Here is a tiny trained network, its code and every weight. The questions are about switching its units off for an input and a target symbol, where a switched-off unit gives its printed mean instead of its output.

import numpy as np


def w(rows, s, z=0):
    codes = np.array(rows[::2]) - 128.0
    scale = np.full(codes.shape[1], s)
    scale[-1] = z or s
    return codes * scale


def norm(h):
    return h / np.sqrt((h * h).mean(-1, keepdims=True) + 1e-5)


def f(y):
    return np.maximum(y, 0)


def softmax(a):
    e = np.exp(a - a.max(-1, keepdims=True))
    return e / e.sum(-1, keepdims=True)


def log_softmax(a):
    a = a - a.max(-1, keepdims=True)
    return a - np.log(np.exp(a).sum(-1, keepdims=True))


def net(x, mask):
    ids = ['βεζθλξσψ'.index(c) for c in x.split()]
    T = len(ids)
    res = E[ids] + P[:T]
    u = 0
    for l in range(2):
        q, k, v = (norm(res) @ M[l].T for M in (Q, K, V))
        z = softmax(np.where(np.tri(T) > 0, q @ k.T / 2**0.5, -1e9)) @ v
        res = res + np.where(mask[u], z, O[l][:, -1]) @ O[l][:, :-1]
        u += 1
        y = f(norm(res) @ A[l][:, :-1].T + A[l][:, -1])
        res = res + np.where(mask[u : u + 16], y, B[l][:, -1]) @ B[l][:, :-1]
        u += 16
    return log_softmax(norm(res)[-1] @ U[:, :-1].T + U[:, -1])


Q, K, V, O, A, B = {}, {}, {}, {}, {}, {}
E = w([
[159,255,45,192,114],'β',
[136,104,130,136,110],'ε',
[135,107,120,124,119],'ζ',
[166,132,136,51,91],'θ',
[102,116,120,116,125],'λ',
[146,115,127,125,108],'ξ',
[129,104,117,116,121],'σ',
[133,130,138,108,104],'ψ',
],0.034)
P = w([
[149,123,154,126,88],'0',
[53,144,80,172,19],'1',
[141,128,191,153,248],'2',
[86,179,155,100,10],'3',
[185,13,190,86,64],'4',
[155,162,37,62,140],'5',
],0.016)
Q[0] = w([
[111,218,26,145,118],'0.h1',
[4,224,220,121,115],'0.h1',
],0.034)
K[0] = w([
[167,117,218,134,158],'0.h1',
[122,2,171,78,83],'0.h1',
],0.04)
V[0] = w([
[110,4,105,107,151],'0.h1',
[77,111,114,33,149],'0.h1',
],0.028)
O[0] = w([
[136,63,41,66,176,71],'0.h1',
[4,170,120,40,149,252],'0.h1',
],0.019,0.0034)
A[0] = w([
[137,100,96,158,128,122],'0.n1',
[152,155,179,152,171,187],'0.n2',
[176,146,74,149,146,52],'0.n3',
[165,158,96,148,140,99],'0.n4',
[146,147,153,136,209,118],'0.n5',
[107,214,108,170,143,3],'0.n6',
[110,168,63,137,88,61],'0.n7',
[91,111,81,171,73,47],'0.n8',
[152,208,56,121,185,107],'0.n9',
[163,154,124,101,98,107],'0.n10',
[115,124,91,130,143,35],'0.n11',
[173,249,43,152,189,108],'0.n12',
[152,146,191,110,248,129],'0.n13',
[120,134,175,106,199,26],'0.n14',
[151,154,51,159,117,103],'0.n15',
[170,151,101,127,154,188],'0.n16',
],0.019,0.0054)
B[0] = w([
[141,160,134,49,32,215],'0.n1',
[71,169,116,92,54,251],'0.n2',
[105,212,106,112,79,205],'0.n3',
[92,167,120,148,118,184],'0.n4',
[83,166,142,82,82,170],'0.n5',
[236,76,24,180,143,168],'0.n6',
[130,184,120,46,90,230],'0.n7',
[69,149,103,60,83,162],'0.n8',
[180,217,167,61,100,241],'0.n9',
[72,122,108,178,106,248],'0.n10',
[126,157,47,111,127,162],'0.n11',
[66,182,151,235,251,183],'0.n12',
[34,107,54,148,63,213],'0.n13',
[153,105,78,191,75,171],'0.n14',
[91,177,61,149,112,204],'0.n15',
[97,137,131,151,81,255],'0.n16',
],0.021,0.0032)
Q[1] = w([
[151,2,239,82,68],'1.h1',
[110,230,36,126,43],'1.h1',
],0.035)
K[1] = w([
[106,3,177,118,79],'1.h1',
[205,148,192,145,225],'1.h1',
],0.044)
V[1] = w([
[103,250,202,233,56],'1.h1',
[1,124,242,68,150],'1.h1',
],0.028)
O[1] = w([
[233,188,225,158,177,190],'1.h1',
[42,252,142,30,118,248],'1.h1',
],0.019,0.017)
A[1] = w([
[163,106,103,157,98,44],'1.n1',
[153,154,150,128,146,161],'1.n2',
[87,113,147,85,119,157],'1.n3',
[130,89,102,124,136,86],'1.n4',
[117,188,130,98,105,156],'1.n5',
[162,59,141,127,113,82],'1.n6',
[145,150,111,159,125,88],'1.n7',
[153,128,124,156,153,89],'1.n8',
[73,123,114,152,102,179],'1.n9',
[162,120,96,80,131,130],'1.n10',
[173,102,161,139,101,117],'1.n11',
[132,204,173,98,132,180],'1.n12',
[193,143,203,135,147,102],'1.n13',
[173,73,177,166,159,1],'1.n14',
[152,119,93,180,133,113],'1.n15',
[171,139,98,85,253,75],'1.n16',
],0.039,0.0056)
B[1] = w([
[80,143,204,126,162,153],'1.n1',
[82,98,151,103,136,164],'1.n2',
[118,165,113,194,101,191],'1.n3',
[166,140,136,164,104,149],'1.n4',
[79,129,217,114,180,224],'1.n5',
[146,174,197,102,150,155],'1.n6',
[138,124,121,157,134,143],'1.n7',
[113,142,92,161,111,147],'1.n8',
[186,104,165,105,161,168],'1.n9',
[109,87,153,154,94,145],'1.n10',
[144,106,55,144,182,164],'1.n11',
[228,157,16,160,75,251],'1.n12',
[95,62,161,3,129,186],'1.n13',
[134,172,3,193,140,167],'1.n14',
[122,153,201,137,117,154],'1.n15',
[217,35,81,78,162,135],'1.n16',
],0.054,0.031)
U = w([
[154,112,105,132,141,37],'β',
[143,126,95,252,148,3],'ε',
[157,105,186,138,113,175],'ζ',
[139,189,107,141,95,157],'θ',
[54,127,132,94,152,155],'λ',
[105,121,108,122,218,147],'ξ',
[110,84,73,171,95,191],'σ',
[159,115,137,49,121,13],'ψ',
],0.019,0.0045)

Each question gives the input, a string of symbols that net reads in full, and the target symbol t.
The units are the heads (2 rows each of Q, K, V and O) and the neurons (one row each of A and B). Each row of codes is followed by its name. A weight is (code - 128) times the scale printed after its matrix; where a second scale follows, it is the last column's (O, A, B and U).
mask holds one flag per unit, layer by layer, with each layer's heads first. A switched-off unit (its flag False) gives its mean, the last column of its rows in O or B, instead of its output. The means were averaged over made-up inputs and are rounded, as every weight is.
A unit's drop is (log p(t) with every unit on - log p(t) with that unit switched off) / (log p(t) with every unit on - log p(t) with every unit switched off).
The circuit of an input: a set's keep is (log p(t) with only the set's units on - log p(t) with every unit switched off) / (log p(t) with every unit on - log p(t) with every unit switched off). Starting from the 12 units with the biggest drops (on a tie, the unit counted first), units are removed one at a time, each time the one whose removal leaves the highest keep (on an exact tie, the one counted first), for as long as the keep stays at least 0.8.
units of the circuit, in order: the units of the circuit, biggest drop first
most important unit: the unit with the biggest drop
top k neurons: the k neurons with the biggest drops, biggest first
top k neurons in layer l: the k neurons of layer l with the biggest drops, biggest first
drop when u is switched off: that unit's drop, to one decimal
input σ ζ ε ε, target σ: units of the circuit, in order	(0.h1; 1.h1)
input θ ε ξ θ λ, target ε: units of the circuit, in order	(1.h1; 0.h1)
input λ σ θ ξ, target λ: units of the circuit, in order	(1.h1; 0.h1; 1.n12)
input ζ ε ε ζ ψ, target ε: units of the circuit, in order	(1.h1; 0.h1)
input β ε θ, target ψ: units of the circuit, in order	(1.n13; 0.h1)
input θ σ θ θ θ, target σ: top 3 neurons in layer 1	(1.n5; 1.n13; 1.n12)
input σ θ λ, target σ: units of the circuit, in order	(0.h1; 1.h1)
input θ σ ζ λ ζ, target σ: top 3 neurons	(1.n5; 1.n13; 1.n12)
input ζ θ θ, target ζ: most important unit	0.n13
input ψ ε θ, target ψ: top 2 neurons	(1.n13; 1.n12)
input ζ ξ ξ σ, target ζ: top 2 neurons	(0.n13; 1.n12)
input θ ζ ε ζ θ ξ, target ε: top 2 neurons in layer 1	(1.n14; 1.n5)
input θ ξ ξ σ θ λ, target ξ: top 3 neurons	(1.n13; 1.n12; 1.n14)
input θ λ σ σ ζ, target λ: most important unit	1.h1
input θ σ θ θ λ, target σ: top 2 neurons	(1.n5; 1.n13)
input ξ θ θ θ, target ξ: top 2 neurons	(1.n13; 1.n12)
input ξ θ ζ ψ, target ξ: top 2 neurons in layer 1	(1.n13; 1.n12)
input θ ε θ θ θ, target ε: top 2 neurons	(1.n14; 1.n5)
input ξ θ θ, target ξ: top 4 neurons	(0.n13; 1.n13; 1.n12; 1.n14)
input ε θ θ θ, target ε: most important unit	0.h1
input ζ θ λ θ θ ε, target λ: top 2 neurons in layer 1	(1.n12; 1.n14)
input ξ θ ξ, target ξ: top 4 neurons in layer 1	(1.n13; 1.n12; 1.n14; 1.n3)
input ψ θ θ ζ, target ψ: drop when 0.h1 is switched off	0.7
input ε ε θ θ ε, target ε: drop when 0.n11 is switched off	0.0
input ξ λ θ ε λ, target λ: drop when 0.h1 is switched off	0.3
